Below are the code and all the weights of a small trained network. Each question names an input and a target symbol and asks about switching units off, where a switched-off unit gives its printed mean instead of its output.

import numpy as np


def w(rows, s, z=0):
    codes = np.array(rows[::2]) - 128.0
    scale = np.full(codes.shape[1], s)
    scale[-1] = z or s
    return codes * scale


def norm(h):
    return h / np.sqrt((h * h).mean(-1, keepdims=True) + 1e-5)


def f(y):
    return np.maximum(y, 0)


def softmax(a):
    e = np.exp(a - a.max(-1, keepdims=True))
    return e / e.sum(-1, keepdims=True)


def log_softmax(a):
    a = a - a.max(-1, keepdims=True)
    return a - np.log(np.exp(a).sum(-1, keepdims=True))


def net(x, mask):
    ids = ['γζηπτψ'.index(c) for c in x.split()]
    T = len(ids)
    res = E[ids] + P[:T]
    r = norm(res)
    for j in range(3):
        rows = slice(2 * j, 2 * j + 2)
        q, k, v = (r @ M[0][rows].T for M in (Q, K, V))
        z = softmax(np.where(np.tri(T) > 0, q @ k.T / 2**0.5, -1e9)) @ v
        o = O[0][rows]
        res = res + np.where(mask[j], z, o[:, -1]) @ o[:, :-1]
    y = f(norm(res) @ A[0][:, :-1].T + A[0][:, -1])
    res = res + np.where(mask[3:27], y, B[0][:, -1]) @ B[0][:, :-1]
    return log_softmax(norm(res)[-1] @ U[:, :-1].T + U[:, -1])


Q, K, V, O, A, B = {}, {}, {}, {}, {}, {}
E = w([
[163,103,193,188,104],'γ',
[156,95,106,153,189],'ζ',
[91,127,87,202,125],'η',
[130,148,121,196,158],'π',
[138,197,106,112,153],'τ',
[203,104,95,113,1],'ψ',
],0.0057)
P = w([
[60,147,192,101,232],'0',
[101,147,173,93,217],'1',
[130,147,161,92,199],'2',
[148,146,145,100,181],'3',
[166,145,128,113,172],'4',
[185,143,107,124,159],'5',
[201,138,87,136,150],'6',
[227,134,66,141,137],'7',
[246,125,48,139,129],'8',
[254,120,40,148,139],'9',
],0.0024)
Q[0] = w([
[86,186,97,50,129],'head 0',
[56,129,254,46,112],'head 0',
[177,160,70,204,148],'head 1',
[53,131,173,112,152],'head 1',
[141,149,65,97,56],'head 2',
[41,75,146,40,126],'head 2',
],0.0089)
K[0] = w([
[48,107,208,142,229],'head 0',
[16,107,174,93,130],'head 0',
[195,126,148,137,63],'head 1',
[48,159,216,110,165],'head 1',
[163,55,162,155,94],'head 2',
[33,110,254,136,132],'head 2',
],0.0095)
V[0] = w([
[122,255,127,141,161],'head 0',
[143,224,127,51,113],'head 0',
[148,159,58,172,136],'head 1',
[123,204,198,130,215],'head 1',
[162,137,223,215,93],'head 2',
[156,52,148,88,137],'head 2',
],0.0058)
O[0] = w([
[50,183,105,104,220,143],'head 0',
[192,199,69,51,138,108],'head 0',
[145,183,210,73,117,192],'head 1',
[244,135,102,206,31,6],'head 1',
[148,203,252,154,198,156],'head 2',
[149,55,109,166,235,88],'head 2',
],0.004,0.0025)
A[0] = w([
[126,199,69,179,191,94],'neuron 0',
[185,125,109,121,126,115],'neuron 1',
[163,108,122,105,193,147],'neuron 2',
[79,154,30,144,104,82],'neuron 3',
[105,86,77,119,69,175],'neuron 4',
[205,163,131,133,139,99],'neuron 5',
[112,116,95,97,185,78],'neuron 6',
[75,93,84,132,184,93],'neuron 7',
[166,253,42,189,43,2],'neuron 8',
[148,227,136,170,93,136],'neuron 9',
[80,86,142,112,154,144],'neuron 10',
[133,43,133,204,144,100],'neuron 11',
[71,105,108,132,138,123],'neuron 12',
[175,112,213,152,112,88],'neuron 13',
[147,177,11,116,159,50],'neuron 14',
[51,183,189,60,140,134],'neuron 15',
[142,211,37,98,135,129],'neuron 16',
[71,170,167,100,77,110],'neuron 17',
[121,179,106,203,134,54],'neuron 18',
[135,101,157,67,122,141],'neuron 19',
[197,150,127,116,69,129],'neuron 20',
[73,94,134,77,80,67],'neuron 21',
[62,95,209,171,79,56],'neuron 22',
[86,93,101,125,159,104],'neuron 23',
],0.0059,0.0052)
B[0] = w([
[177,145,104,105,88,253],'neuron 0',
[120,149,144,139,142,164],'neuron 1',
[101,155,121,104,108,227],'neuron 2',
[116,154,161,141,61,158],'neuron 3',
[95,134,164,96,162,177],'neuron 4',
[110,127,115,161,97,173],'neuron 5',
[96,152,127,85,133,173],'neuron 6',
[158,154,119,84,147,189],'neuron 7',
[111,74,116,152,254,183],'neuron 8',
[148,118,108,112,68,225],'neuron 9',
[172,138,120,149,136,184],'neuron 10',
[103,130,150,81,93,180],'neuron 11',
[109,130,121,133,153,162],'neuron 12',
[124,151,63,107,146,176],'neuron 13',
[148,61,126,207,162,169],'neuron 14',
[112,71,139,165,102,213],'neuron 15',
[59,113,135,138,115,219],'neuron 16',
[151,101,118,160,83,141],'neuron 17',
[178,174,139,73,111,167],'neuron 18',
[148,175,110,148,130,188],'neuron 19',
[118,122,121,140,166,200],'neuron 20',
[121,79,108,173,131,140],'neuron 21',
[78,144,101,65,195,146],'neuron 22',
[152,137,129,110,153,162],'neuron 23',
],0.0077,0.0034)
U = w([
[254,195,102,132,61,182],'γ',
[134,156,146,55,226,97],'ζ',
[109,74,43,212,206,70],'η',
[130,138,243,193,146,64],'π',
[14,142,115,87,38,130],'τ',
[175,3,165,82,101,253],'ψ',
],0.011,0.0013)

Each question gives the input, a string of symbols that net reads in full, and the target symbol t.
The units are the heads (2 rows each of Q, K, V and O) and the neurons (one row each of A and B). Each row of codes is followed by its name. A weight is (code - 128) times the scale printed after its matrix; where a second scale follows, it is the last column's (O, A, B and U).
mask holds one flag per unit, heads first, then neurons. A switched-off unit (its flag False) gives its mean, the last column of its rows in O or B, instead of its output. The means were averaged over made-up inputs and are rounded, as every weight is.
A unit's drop is (log p(t) with every unit on - log p(t) with that unit switched off) / (log p(t) with every unit on - log p(t) with every unit switched off).
The circuit of an input: a set's keep is (log p(t) with only the set's units on - log p(t) with every unit switched off) / (log p(t) with every unit on - log p(t) with every unit switched off). Starting from the 12 units with the biggest drops (on a tie, the unit counted first), units are removed one at a time, each time the one whose removal leaves the highest keep (on an exact tie, the one counted first), for as long as the keep stays at least 0.8.
circuit, biggest first: the units of the circuit, biggest drop first
most important unit: the unit with the biggest drop
top k neurons: the k neurons with the biggest drops, biggest first
heads that matter: for each layer, one digit per head in row order, 1 if its drop is at least 0.15 and else 0, layers parted by /
input γ ζ η ζ, target τ: top 3 neurons => [neuron 11; neuron 8; neuron 14]
input η ζ γ, target τ: heads that matter => 110
input γ ψ γ, target γ: heads that matter => 110
input γ η τ η η γ γ ζ, target ψ: circuit, biggest first => [head 0; neuron 11]
input τ γ π, target η: circuit, biggest first => [neuron 8; head 1]
input η π η η ψ, target ψ: heads that matter => 010
input τ η ψ, target τ: circuit, biggest first => [head 1]
input π π ζ γ ζ η γ η π τ, target η: heads that matter => 010
input π γ ζ ζ γ, target ψ: circuit, biggest first => [neuron 11; head 2]
input ψ τ ψ η γ, target ζ: top 2 neurons => [neuron 22; neuron 0]
input π η ψ, target ψ: top 2 neurons => [neuron 21; neuron 0]
input γ η π ψ η, target γ: heads that matter => 101
input ζ τ ζ ζ ζ, target ψ: top 3 neurons => [neuron 11; neuron 19; neuron 16]
input τ η τ ψ π π π, target τ: heads that matter => 111
input τ π ψ π ζ ζ τ, target τ: most important unit => neuron 16
input ψ η γ γ, target γ: heads that matter => 100
input ψ ψ γ, target ζ: top 2 neurons => [neuron 13; neuron 0]
input π τ ζ, target η: heads that matter => 011
input η η π η π η, target γ: top 3 neurons => [neuron 18; neuron 9; neuron 16]
input ψ ψ ζ ψ η, target ζ: most important unit => head 1
input ψ π γ γ ζ π η, target ζ: circuit, biggest first => [head 1; neuron 7]
input π π π τ, target η: top 2 neurons => [neuron 8; neuron 16]
input ζ γ π, target γ: heads that matter => 010
input γ π τ γ ψ ψ η ζ ψ, target ζ: heads that matter => 010
input η π ψ π, target π: heads that matter => 111
input η τ π ζ η ζ τ ψ π, target τ: top 3 neurons => [neuron 8; neuron 16; neuron 2]
